Below are the code and all the weights of a small trained network. Each question names an input and a class and asks about switching units off, where a switched-off unit gives its printed mean instead of its output.

import numpy as np


def w(rows, s, z=0):
    codes = np.array(rows[::2]) - 128.0
    scale = np.full(codes.shape[1], s)
    scale[-1] = z or s
    return codes * scale


def norm(h):
    return h / np.sqrt((h * h).mean(-1, keepdims=True) + 1e-5)


def f(y):
    return np.maximum(y, 0)


def log_softmax(a):
    a = a - a.max(-1, keepdims=True)
    return a - np.log(np.exp(a).sum(-1, keepdims=True))


def net(x, mask):
    res = np.array(x, float).reshape(1, 8) / 4 @ E
    u = 0
    for l in range(2):
        y = f(norm(res) @ A[l][:, :-1].T + A[l][:, -1])
        res = res + np.where(mask[u : u + 7], y, B[l][:, -1]) @ B[l][:, :-1]
        u += 7
    return log_softmax(norm(res)[-1] @ U[:, :-1].T + U[:, -1])


A, B = {}, {}
E = w([
[33,80,130,83,121,205],'x0',
[124,130,125,128,125,126],'x1',
[131,127,120,129,119,130],'x2',
[94,119,160,253,81,174],'x3',
[130,219,146,104,145,211],'x4',
[134,124,121,129,133,133],'x5',
[130,127,128,128,129,129],'x6',
[131,125,129,127,123,130],'x7',
],0.014)
A[0] = w([
[142,86,109,6,147,62,211],'L0N0',
[35,28,122,94,137,182,98],'L0N1',
[145,151,104,36,152,109,103],'L0N2',
[37,106,133,63,132,213,1],'L0N3',
[32,48,124,26,133,139,86],'L0N4',
[157,140,107,29,162,154,44],'L0N5',
[77,103,102,66,118,154,64],'L0N6',
],0.022,0.0074)
B[0] = w([
[232,149,161,160,158,189,252],'L0N0',
[23,93,244,65,120,102,223],'L0N1',
[89,150,157,98,183,72,202],'L0N2',
[179,74,3,222,199,102,201],'L0N3',
[139,202,132,107,8,215,216],'L0N4',
[109,192,108,72,108,117,190],'L0N5',
[167,164,167,190,145,142,171],'L0N6',
],0.025,0.02)
A[1] = w([
[143,121,181,92,123,138,86],'L1N0',
[177,87,183,114,137,11,178],'L1N1',
[136,4,52,234,137,113,2],'L1N2',
[126,141,146,197,196,241,175],'L1N3',
[29,198,108,120,160,97,64],'L1N4',
[201,189,65,169,106,223,145],'L1N5',
[212,192,119,11,176,127,120],'L1N6',
],0.023,0.0031)
B[1] = w([
[97,185,57,227,124,127,165],'L1N0',
[183,189,115,94,138,188,174],'L1N1',
[167,182,174,159,90,224,187],'L1N2',
[212,189,89,83,143,58,225],'L1N3',
[185,90,130,97,110,124,152],'L1N4',
[116,1,105,161,198,94,240],'L1N5',
[23,60,122,124,63,117,250],'L1N6',
],0.026,0.022)
U = w([
[160,90,73,121,192,86,108],'0',
[181,179,163,175,111,191,28],'1',
[8,141,149,94,82,124,251],'2',
],0.019,0.0021)

Each question gives the input, the list of numbers given to net, and the class t.
The units are the neurons (one row each of A and B). Each row of codes is followed by its name. A weight is (code - 128) times the scale printed after its matrix; where a second scale follows, it is the last column's (A, B and U).
mask holds one flag per neuron, layer by layer. A switched-off neuron (its flag False) gives its mean, the last column of its row in B, instead of its output. The means were averaged over made-up inputs and are rounded, as every weight is.
A unit's drop is (log p(t) with every unit on - log p(t) with that unit switched off) / (log p(t) with every unit on - log p(t) with every unit switched off).
The circuit of an input: a set's keep is (log p(t) with only the set's units on - log p(t) with every unit switched off) / (log p(t) with every unit on - log p(t) with every unit switched off). Starting from the 12 units with the biggest drops (on a tie, the unit counted first), units are removed one at a time, each time the one whose removal leaves the highest keep (on an exact tie, the one counted first), for as long as the keep stays at least 0.8.
units of the circuit, in order: the units of the circuit, biggest drop first
k most important neurons: the k neurons with the biggest drops, biggest first
top k neurons in layer l: the k neurons of layer l with the biggest drops, biggest first
input [2,7,7,-7,-5,7,5,2], class 1: units of the circuit, in order : [L0N0]
input [-2,5,-6,-6,3,5,-4,-4], class 2: top 2 neurons in layer 0 : [L0N5, L0N3]
input [8,-8,-4,0,-6,7,5,2], class 1: 3 most important neurons : [L1N6, L0N1, L0N6]
input [6,7,-8,-4,-1,0,1,-7], class 1: 2 most important neurons : [L0N1, L0N6]
input [0,-4,7,-3,8,-5,-3,-4], class 2: 3 most important neurons : [L1N6, L0N5, L0N0]
input [-8,-8,-3,3,8,-7,-4,5], class 0: 2 most important neurons : [L0N1, L0N2]
input [5,-3,-4,-1,6,-6,-1,0], class 0: 2 most important neurons : [L0N3, L0N4]
input [8,0,6,-7,0,-3,5,-2], class 1: 3 most important neurons : [L0N0, L0N6, L0N4]
input [-3,-7,-6,5,1,-6,3,-7], class 0: 2 most important neurons : [L0N1, L0N3]
input [3,3,-5,-6,-3,6,-3,-8], class 1: top 3 neurons in layer 0 : [L0N0, L0N4, L0N6]
input [-6,7,-6,0,-1,-4,-3,4], class 0: 2 most important neurons : [L0N1, L0N2]
input [-6,6,3,4,2,8,-5,-1], class 0: top 2 neurons in layer 0 : [L0N1, L0N3]
input [7,-7,0,-1,8,4,-7,0], class 0: 2 most important neurons : [L0N3, L0N4]
input [-3,1,8,-5,2,4,-8,-1], class 2: 4 most important neurons : [L1N6, L0N5, L0N3, L0N2]
input [7,-4,-7,1,0,5,3,-4], class 2: 4 most important neurons : [L0N0, L0N1, L0N4, L1N2]
input [-4,-7,-4,-2,3,5,-1,3], class 2: most important neuron : [L0N3]
input [3,5,4,-7,6,7,-5,6], class 0: top 2 neurons in layer 0 : [L0N3, L0N0]
input [-6,6,7,-8,3,7,-5,4], class 2: 2 most important neurons : [L1N6, L0N3]
input [-8,8,4,-1,0,-3,-6,6], class 0: top 2 neurons in layer 0 : [L0N2, L0N1]
input [1,-5,-6,-3,-1,4,6,1], class 1: most important neuron : [L0N0]
input [7,-7,-6,0,-6,-2,6,-1], class 1: top 3 neurons in layer 0 : [L0N1, L0N6, L0N3]
input [-3,2,2,1,4,-2,7,-6], class 0: top 2 neurons in layer 0 : [L0N1, L0N2]
input [7,-3,2,6,-2,-1,-5,6], class 2: top 2 neurons in layer 0 : [L0N1, L0N0]
input [3,-7,6,-1,-3,-6,-3,-5], class 1: top 2 neurons in layer 0 : [L0N1, L0N0]
input [-2,-2,3,-8,2,-8,-8,-6], class 2: top 2 neurons in layer 0 : [L0N5, L0N2]
input [0,3,2,3,-8,-2,-4,-8], class 1: top 2 neurons in layer 1 : [L1N6, L1N1]
input [5,8,-7,-5,8,-5,-2,5], class 0: units of the circuit, in order : [L0N3]
